Below are the code and all the weights of a small trained network. Each question names an input and a class and asks about switching units off, where a switched-off unit gives its printed mean instead of its output.

import numpy as np


def w(rows, s, z=0):
    codes = np.array(rows[::2]) - 128.0
    scale = np.full(codes.shape[1], s)
    scale[-1] = z or s
    return codes * scale


def f(y):
    return np.maximum(y, 0)


def log_softmax(a):
    a = a - a.max(-1, keepdims=True)
    return a - np.log(np.exp(a).sum(-1, keepdims=True))


def net(x, mask):
    res = np.array(x, float).reshape(1, 8) / 4 @ E
    y = f(res @ A[0][:, :-1].T + A[0][:, -1])
    res = res + np.where(mask, y, B[0][:, -1]) @ B[0][:, :-1]
    return log_softmax(res[-1] @ U[:, :-1].T + U[:, -1])


A, B = {}, {}
E = w([
[124,132,135,134,130,126,132],'x0',
[129,128,136,127,145,122,138],'x1',
[187,151,42,194,45,24,187],'x2',
[130,130,132,138,120,131,127],'x3',
[122,130,128,122,125,130,123],'x4',
[129,132,121,127,128,129,128],'x5',
[44,2,144,35,79,73,220],'x6',
[35,150,13,184,170,208,217],'x7',
],0.0067)
A[0] = w([
[212,217,106,214,169,142,66,3],'n0',
[178,151,51,188,48,37,181,40],'n1',
[78,113,198,78,249,255,69,87],'n2',
[69,41,136,50,89,74,219,130],'n3',
[52,47,135,61,90,79,205,104],'n4',
[39,133,58,156,155,169,196,39],'n5',
[205,104,222,75,87,45,53,75],'n6',
[60,31,134,59,78,62,208,26],'n7',
[198,106,222,80,90,48,51,69],'n8',
[181,140,46,187,63,44,181,57],'n9',
[187,135,82,189,66,62,170,102],'n10',
[204,111,219,76,81,59,65,96],'n11',
],0.0052,0.003)
B[0] = w([
[194,254,174,148,191,172,69,201],'n0',
[28,129,231,47,134,63,128,211],'n1',
[12,71,209,42,76,19,154,254],'n2',
[215,225,142,156,163,176,44,254],'n3',
[225,233,144,156,184,195,44,240],'n4',
[110,118,37,201,162,164,213,201],'n5',
[91,98,56,196,172,168,226,246],'n6',
[221,254,172,161,216,173,36,234],'n7',
[72,96,44,201,191,174,222,240],'n8',
[35,134,233,47,126,65,131,210],'n9',
[60,113,206,58,121,77,120,203],'n10',
[94,89,45,188,175,159,217,242],'n11',
],0.005,0.0058)
U = w([
[220,208,153,155,173,168,10,77],'0',
[94,101,25,199,160,159,255,89],'1',
[35,105,235,22,81,61,120,84],'2',
[166,108,100,126,81,141,94,254],'3',
],0.0076,0.0089)

Each question gives the input, the list of numbers given to net, and the class t.
The units are the neurons (one row each of A and B). Each row of codes is followed by its name. A weight is (code - 128) times the scale printed after its matrix; where a second scale follows, it is the last column's (A, B and U).
mask holds one flag per neuron, in row order. A switched-off neuron (its flag False) gives its mean, the last column of its row in B, instead of its output. The means were averaged over made-up inputs and are rounded, as every weight is.
A unit's drop is (log p(t) with every unit on - log p(t) with that unit switched off) / (log p(t) with every unit on - log p(t) with every unit switched off).
The circuit of an input: a set's keep is (log p(t) with only the set's units on - log p(t) with every unit switched off) / (log p(t) with every unit on - log p(t) with every unit switched off). Starting from all 12 units, units are removed one at a time, each time the one whose removal leaves the highest keep (on an exact tie, the one counted first), for as long as the keep stays at least 0.8.
circuit, biggest first: the units of the circuit, biggest drop first
k most important neurons: the k neurons with the biggest drops, biggest first
drop of u: that unit's drop, to one decimal
input [-4,-4,7,4,-7,-4,2,-3], class 2: 2 most important neurons -> [n1, n9]
input [-5,8,-6,-5,8,7,-7,3], class 3: circuit, biggest first -> [n2]
input [-5,-3,1,3,4,-5,6,-6], class 0: 3 most important neurons -> [n7, n3, n4]
input [-3,2,-5,4,-5,4,1,2], class 2: circuit, biggest first -> [n2, n8]
input [4,-7,5,8,-7,3,7,-7], class 0: 4 most important neurons -> [n7, n3, n4, n2]
input [-2,-4,-7,3,-7,-1,-2,-6], class 2: 2 most important neurons -> [n2, n5]
input [8,-6,6,-6,-8,-5,-6,-7], class 1: drop of n11 -> 0.3
input [-6,-6,-4,-2,5,1,-4,-3], class 3: drop of n4 -> 0.2
input [-2,0,7,8,6,0,7,-7], class 0: 3 most important neurons -> [n7, n3, n4]
input [7,4,-7,3,-5,5,7,-5], class 0: drop of n3 -> 0.3
